Each row is followed by its group and then its class within the group.
[-16.1 -20.7   5.1  10.8   4.5  -8.9  -4.8   7.1  -9.1   0.8 -39.3  12.1
  -3.6 -25.3  15.0  -0.5   0.2  18.6  14.9   8.2   3.4  -0.7  -6.2   9.7
  -2.5 -22.6   9.4  12.2   1.7 -12.2  12.3  25.0 -20.3  12.9 -15.9   4.4
   0.6  26.9 -43.8   9.7  -2.1  11.5  52.6  -5.8  46.1   1.0  -6.1   7.5
   3.0  23.0  -0.2 -22.2 -23.1 -36.4 -11.3 -26.3 -26.6] -> E/<88>
[ 19.3 -25.2  -2.4   1.2  10.5  -0.4 -30.6  -5.9  -4.6   5.7  -2.2  -8.0
  15.4  25.0 -25.9 -11.2  -2.5   9.3  -3.3 -14.0  -6.1   1.6   7.6  -6.9
  18.6  -1.1  -7.2  17.9  -5.2  -9.3  -1.7  23.2  -7.4 -13.5 -10.9  -5.2
  -9.4  25.7  39.4  -1.2   4.4 -11.0  23.6 -14.3   6.2 -26.3 -18.6  -0.5
   1.1   4.0 -10.9 -11.1  -8.4  -2.4  -8.0  -6.9 -17.0] -> Z/<96>
[ -1.9   2.6   4.6   8.3  14.3  -4.3 -36.8   2.7  -5.7   7.3 -10.0  -4.7
  18.4   9.1 -22.5  -4.4   0.0  19.6  13.4 -14.9 -12.3  12.6  -2.3 -13.4
   8.8 -10.9  -7.4  12.2  -7.1 -13.9   3.8  -0.5  -6.3 -14.3  -3.0 -15.6
  11.3   7.8  27.2  -5.4  -4.8   8.7  20.8   3.9  -7.2 -11.4  -0.2   1.7
   1.1  16.8 -10.1   7.2 -11.0  -6.5 -24.0   3.3  -3.0] -> Z/<81>
[ 11.8 -18.4  -5.0  14.3   7.9  -0.9 -33.8   8.9 -10.4   4.2   1.2 -12.5
  15.9   9.0 -22.3 -26.5  -7.9  28.5  -1.7 -18.3 -11.5   8.7   1.4  -7.1
   8.1  -5.2  -7.2  21.3 -11.5 -15.0   3.2   4.9  -8.1   9.2  -5.2  -6.9
  -6.0  13.5  29.5  10.9  -3.9   4.0  12.8 -20.5  -9.0 -18.2 -15.6  -6.0
 -13.4  16.8   5.0  -1.2   2.7  -4.1  11.7 -15.8 -20.7] -> Z/<106>
[-27.8  -7.1  -0.6  17.9   9.4 -16.9  -1.1  11.9  13.4  23.7 -39.7  14.8
   8.8   3.4  11.2   3.5  -0.2  22.6  29.1  -0.6 -11.8  -3.6  -4.8   4.2
  13.6 -23.8   2.8 -10.9  -2.5  -7.1   6.8 -11.8  -7.9  11.8   4.5  15.6
   0.0   7.2 -31.2  -2.4 -20.4  14.4  29.9  -7.8  20.6  -2.1   0.6  -1.5
   9.4   4.3  -2.2  -1.3 -15.0 -15.3 -32.0 -21.2 -19.6] -> E/<87>
[ -7.1 -21.4 -22.1   1.1  24.4 -11.8 -37.4   4.4   2.9  29.4 -12.0  -6.2
  12.9  25.4 -22.4   1.6 -10.1  12.6   6.1 -26.6 -14.7   4.7  11.1  -4.8
  12.9   6.0  -2.9   1.0  -4.6 -11.3   5.3   5.8 -18.5 -15.7   3.9  -4.9
  11.3  26.2  10.7   0.0 -33.3  -6.9  10.1 -14.8 -22.8   1.0 -20.2  -3.2
   6.1  11.0 -10.4   2.6 -12.4  -2.6 -13.3   2.4 -11.2] -> Z/<81>
[ -6.2 -19.0   0.0  11.8   4.0  -7.8   3.0   4.2   2.5  13.7 -24.8   6.3
  18.6   0.3  10.3   0.6 -14.9  16.3  12.6  -0.9  -8.4   5.8   9.1  11.1
   0.1 -24.9  12.8   2.1   1.3   0.6   8.7  14.0  -4.9   5.1  17.2   5.6
  -0.3  11.4  -7.9  -3.3 -26.0   3.7  30.2  -4.8  33.5  12.6  -4.0   3.1
  34.5   6.3  -3.5  -8.2 -18.7  -5.3 -10.8 -25.2 -24.8] -> E/<82>
[  0.1  -7.9  -1.9  -6.2  27.9   0.3 -54.1  13.7   3.6  18.5  -6.6   4.5
  13.1  14.2 -26.4  -3.7  -0.1  24.2  -7.3 -19.7 -22.7  10.3  12.8   1.3
   9.9   2.9  -0.3  17.6   2.3 -14.7  10.1   8.8 -15.9 -13.7  -2.3 -19.2
  11.7  23.9  18.5  -1.5 -17.1  -2.3  19.8  -9.8 -28.0 -12.4  -7.8   0.1
   5.4  10.4 -10.6   7.2  -9.6  -7.7  -8.4   2.3  -4.8] -> Z/<96>
[-18.6 -20.9  -2.7   8.5  -6.7  -5.7   7.7  11.5   5.3  -0.4 -38.1   6.3
   7.7  18.6  10.3   3.4 -16.4  14.1  31.5   5.9   3.8  -0.1  10.9   4.9
   4.1 -30.1   3.1  -1.8  15.2  -0.3  14.6  12.0 -16.8  14.0   9.2  17.7
  -0.2  -5.0 -32.8  -0.5 -21.3  22.8  29.6  -6.7  40.6   9.0  -4.4  10.0
  18.6   0.5   4.0 -14.5  -9.2 -18.8 -29.8 -17.5 -22.8] -> E/<88>
[ 12.9 -37.3 -16.0  10.2  34.6   5.4  -6.5  -2.8 -18.9   9.5 -13.6  -7.8
  23.0  11.0  -2.2 -11.1 -30.3   3.0  12.0 -14.4  -3.6  17.6  15.1  18.8
  -4.4 -40.7   7.4  21.3  -0.8   9.0 -14.0  26.7  -6.7 -22.8  -2.2   4.3
 -32.0  -5.2   1.8 -12.2 -20.3  34.1  44.2   0.5  87.2 -13.2 -10.3   5.7
  41.9  13.3 -12.5 -15.0   0.6 -11.8 -25.7 -28.3 -11.9] -> V/<73>
[ -7.8  -7.9  -5.5   4.9  27.7 -13.0 -50.5  20.9  11.2  27.1 -10.3  -1.2
  22.3  17.7 -16.6   1.8  -0.2  17.0  -4.8 -22.6 -30.3   7.9  12.5  -6.4
  18.1  13.0   0.2  11.6  -0.4 -24.7  13.9   1.3 -13.2 -18.0   3.2 -11.2
  16.9  29.1   8.4  -2.4 -33.2   2.2  25.2  -8.8 -26.4  -7.2   1.4   1.9
   5.6  14.2 -10.4  10.5 -14.9  -2.4  -6.6  16.5  -2.0] -> Z/<81>
[ 14.8  13.6  -6.4  36.2  -6.5  -8.0  -8.3 -28.0 -24.1 -12.1 -10.5  -2.4
 -17.6   8.2  26.5  -8.3   0.6  -2.8   6.5   3.9  11.3   8.1   2.8  22.6
  -2.9 -12.6  -5.5  12.3   4.6   1.9 -13.8   6.6 -10.4 -28.5 -15.0 -12.7
 -25.5  -3.7  34.2  -3.2  17.9   5.1  14.4  -7.1  22.6 -30.4   0.7   6.9
  -5.0  20.9 -20.7   5.2 -27.2 -21.1 -30.3 -23.5 -10.2] -> D/<84>
[ 29.1   3.8  -8.2  31.7  -5.4  -5.8 -37.8 -20.5 -26.7 -27.2 -12.9  -3.7
  -9.8   7.9   1.4  -7.3   4.8   1.3  11.0   0.6  15.5   4.7  -5.9   4.1
   3.3 -16.4  -3.5  16.0  -2.5  -2.4 -10.2   1.0  -4.4 -11.4   6.2 -17.5
 -28.6   1.1  38.4  -6.3  12.8   6.9  12.7  -9.1  19.1 -11.7  39.0   7.3
  -1.1  32.0 -22.5  -3.1 -30.2  -7.0 -16.0 -27.4 -25.7] -> D/<84>
[ -9.0  -6.3  -9.2  13.2   2.8  -8.9   2.2   7.9  11.6   4.3 -51.5   8.9
   7.6   2.1   4.3  11.0 -17.5  12.7  28.3   1.1 -15.7  -2.4   1.0  11.5
  -6.9 -28.3   6.8  -2.2  -3.7 -18.4  13.8   5.8 -12.1   7.0  15.9  15.8
  -7.2  10.5 -34.6  -0.1 -33.6  12.0  19.1 -11.6  37.7  15.8 -10.2   6.5
  20.4  14.7   5.2 -10.0 -40.6 -19.1 -31.8 -26.9 -26.4] -> E/<87>
[  4.7  -4.9 -10.6  10.6  -7.5 -10.4  -7.8 -11.9 -14.4 -14.5  -1.1  12.4
   3.9   3.5   4.8 -15.1   9.0  -0.1  -5.2   9.2 -10.4  -7.1  -4.5  20.4
  -0.3   5.4  -2.6   3.5  -8.4  13.2  -6.9   4.4   8.7 -12.6 -54.5 -12.9
 -26.4 -19.3  28.8  -3.9  13.5   0.6   3.5  15.4  -6.6 -25.9   0.5  -1.9
   4.4   9.9 -16.4  30.0 -35.9 -25.6   1.5 -19.2  -6.4] -> D/<102>
[-21.5  -0.9  10.8  15.3  -2.6  -8.7   1.0  13.6   2.8   8.9 -49.4   7.5
  25.0  -9.5  15.4  -3.9 -15.8  32.4  32.3  -7.5 -17.4   8.1  -8.7  -2.9
  -6.4 -29.2   9.8   2.6   5.0 -24.0   9.3  -1.5  -8.5   3.1  27.3   4.1
  -3.6  -3.7 -41.6 -10.5 -25.4  24.4  38.7   1.4  52.3   4.0  -3.5   9.9
   3.2  15.8   2.6  -6.1 -26.5 -23.6 -32.8 -22.7 -13.8] -> E/<87>
